Below is a small trained network, with its code and all its weights. Each question gives an input and a target symbol and asks what happens when units are switched off, that is, made to give their printed mean instead of their output.

import numpy as np


def w(rows, s, z=0):
    codes = np.array(rows[::2]) - 128.0
    scale = np.full(codes.shape[1], s)
    scale[-1] = z or s
    return codes * scale


def f(y):
    return y / 2 * (1 + np.tanh(0.7978845608 * (y + 0.044715 * y**3)))


def softmax(a):
    e = np.exp(a - a.max(-1, keepdims=True))
    return e / e.sum(-1, keepdims=True)


def log_softmax(a):
    a = a - a.max(-1, keepdims=True)
    return a - np.log(np.exp(a).sum(-1, keepdims=True))


def net(x, mask):
    ids = ['ΔΘΛΞΠΣΩαβζημτψ'.index(c) for c in x.split()]
    T = len(ids)
    res = E[ids] + P[:T]
    r = res
    for j in range(3):
        rows = slice(3 * j, 3 * j + 3)
        q, k, v = (r @ M[0][rows].T for M in (Q, K, V))
        z = softmax(np.where(np.tri(T) > 0, q @ k.T / 3**0.5, -1e9)) @ v
        o = O[0][rows]
        res = res + np.where(mask[j], z, o[:, -1]) @ o[:, :-1]
    y = f(res @ A[0][:, :-1].T + A[0][:, -1])
    res = res + np.where(mask[3:11], y, B[0][:, -1]) @ B[0][:, :-1]
    return log_softmax(res[-1] @ U[:, :-1].T + U[:, -1])


Q, K, V, O, A, B = {}, {}, {}, {}, {}, {}
E = w([
[84,167,64,118],'Δ',
[145,86,115,213],'Θ',
[240,77,155,185],'Λ',
[127,111,122,160],'Ξ',
[120,131,108,193],'Π',
[48,57,122,155],'Σ',
[225,200,40,160],'Ω',
[192,7,170,79],'α',
[95,156,111,226],'β',
[170,173,140,71],'ζ',
[84,207,66,177],'η',
[60,106,75,31],'μ',
[131,129,69,103],'τ',
[141,151,122,225],'ψ',
],0.013)
P = w([
[104,171,221,178],'0',
[130,159,173,149],'1',
[141,145,133,144],'2',
[149,133,102,137],'3',
[154,120,77,129],'4',
[159,110,55,122],'5',
[162,102,31,120],'6',
[167,91,2,117],'7',
[170,94,5,112],'8',
],0.0084)
Q[0] = w([
[145,155,77,200],'h0',
[148,177,73,225],'h0',
[153,118,115,140],'h0',
[143,215,223,115],'h1',
[80,100,154,177],'h1',
[55,123,127,251],'h1',
[190,149,51,69],'h2',
[240,188,48,151],'h2',
[42,170,111,32],'h2',
],0.013)
K[0] = w([
[132,198,41,144],'h0',
[132,198,8,157],'h0',
[147,151,113,112],'h0',
[113,216,214,113],'h1',
[84,92,139,178],'h1',
[79,114,116,253],'h1',
[118,96,35,116],'h2',
[184,93,63,138],'h2',
[10,222,80,98],'h2',
],0.013)
V[0] = w([
[174,160,100,141],'h0',
[167,155,101,134],'h0',
[80,195,118,170],'h0',
[95,127,165,182],'h1',
[148,107,50,78],'h1',
[97,127,162,173],'h1',
[192,124,171,163],'h2',
[106,247,94,153],'h2',
[122,151,190,54],'h2',
],0.011)
O[0] = w([
[75,103,130,133,234],'h0',
[75,105,129,139,215],'h0',
[77,203,85,72,183],'h0',
[120,93,81,172,92],'h1',
[128,167,239,105,169],'h1',
[123,103,89,162,93],'h1',
[243,110,149,72,222],'h2',
[135,165,176,254,168],'h2',
[96,143,210,62,3],'h2',
],0.009,0.0033)
A[0] = w([
[34,231,65,131,235],'n0',
[157,124,75,40,255],'n1',
[2,21,109,145,205],'n2',
[136,149,224,60,131],'n3',
[112,183,233,75,97],'n4',
[167,159,167,51,62],'n5',
[170,162,183,55,85],'n6',
[243,150,83,148,136],'n7',
],0.0086,0.0049)
B[0] = w([
[14,231,141,40,242],'n0',
[115,85,97,36,253],'n1',
[25,53,190,158,216],'n2',
[160,98,228,167,209],'n3',
[141,148,254,179,194],'n4',
[137,96,154,232,185],'n5',
[132,102,172,200,201],'n6',
[238,177,124,111,246],'n7',
],0.007,0.0063)
U = w([
[60,192,87,126,91],'Δ',
[207,147,76,26,174],'Θ',
[152,49,162,93,58],'Λ',
[44,12,137,194,191],'Ξ',
[125,136,124,108,63],'Π',
[115,157,93,43,255],'Σ',
[195,240,73,189,63],'Ω',
[198,56,76,255,122],'α',
[131,134,117,111,139],'β',
[160,167,234,201,120],'ζ',
[114,145,104,152,141],'η',
[72,120,181,48,18],'μ',
[100,87,100,7,88],'τ',
[134,109,99,141,151],'ψ',
],0.0072,0.0058)

Each question gives the input, a string of symbols that net reads in full, and the target symbol t.
The units are the heads (3 rows each of Q, K, V and O) and the neurons (one row each of A and B). Each row of codes is followed by its name. A weight is (code - 128) times the scale printed after its matrix; where a second scale follows, it is the last column's (O, A, B and U).
mask holds one flag per unit, heads first, then neurons. A switched-off unit (its flag False) gives its mean, the last column of its rows in O or B, instead of its output. The means were averaged over made-up inputs and are rounded, as every weight is.
A unit's drop is (log p(t) with every unit on - log p(t) with that unit switched off) / (log p(t) with every unit on - log p(t) with every unit switched off).
The circuit of an input: a set's keep is (log p(t) with only the set's units on - log p(t) with every unit switched off) / (log p(t) with every unit on - log p(t) with every unit switched off). Starting from all 11 units, units are removed one at a time, each time the one whose removal leaves the highest keep (on an exact tie, the one counted first), for as long as the keep stays at least 0.8.
units of the circuit, in order: the units of the circuit, biggest drop first
unit that matters most: the unit with the biggest drop
k most important neurons: the k neurons with the biggest drops, biggest first
which heads matter: for each layer, one digit per head in row order, 1 if its drop is at least 0.15 and else 0, layers parted by /
drop when u is switched off: that unit's drop, to one decimal
input β Ω Σ β Π, target Ξ: which heads matter -> 110
input ζ ζ Θ, target α: units of the circuit, in order -> h1, n0
input Π ζ β, target Δ: units of the circuit, in order -> h0, n0, h1
input α η ζ Λ ζ μ η β, target Σ: which heads matter -> 101
input Ω Θ Σ Θ ζ μ, target μ: which heads matter -> 011
input Θ α Ξ, target τ: units of the circuit, in order -> h2, n1
input ψ ζ η ζ ζ Θ Θ β, target Σ: units of the circuit, in order -> h0, n0
input Ω Λ Λ ψ, target Θ: units of the circuit, in order -> h2, n7
input Λ Θ ζ β ζ ζ, target ζ: units of the circuit, in order -> h1, h2, n4, n3
input Σ ζ ζ Ω ζ, target Ω: units of the circuit, in order -> h2, n2, n7
input ζ β ζ η α ζ ψ Δ, target Δ: which heads matter -> 001
input ζ ζ η ζ Ω ζ Θ Π, target Ξ: units of the circuit, in order -> h0, n2
input ζ β Θ τ Θ η ζ ζ η, target Δ: units of the circuit, in order -> n0, h2, h0
input ψ ζ ζ ζ Θ, target α: unit that matters most -> n0
input ζ Ω ψ, target Ξ: 2 most important neurons -> n2, n7
input Θ Ω ψ, target Ξ: 2 most important neurons -> n2, n0
input ζ β Δ, target Δ: units of the circuit, in order -> h2, n0, h0
input Θ Σ Ω Σ Ξ, target Ξ: units of the circuit, in order -> h0, n2, h1
input ζ Θ ζ Ω ζ, target Ω: 3 most important neurons -> n2, n1, n7
input Ω ζ Ω ζ ζ, target ζ: most important neuron -> n1
input ζ ζ Θ Θ ζ, target Θ: most important neuron -> n2
input η ζ Δ α, target Λ: 2 most important neurons -> n1, n3
input Λ ζ Ξ, target Θ: drop when h1 is switched off -> 0.1
input Ω β Ω Θ Σ Θ Θ, target Ξ: drop when n5 is switched off -> 0.0
input ζ β Θ Λ Λ, target Θ: drop when h2 is switched off -> 0.4
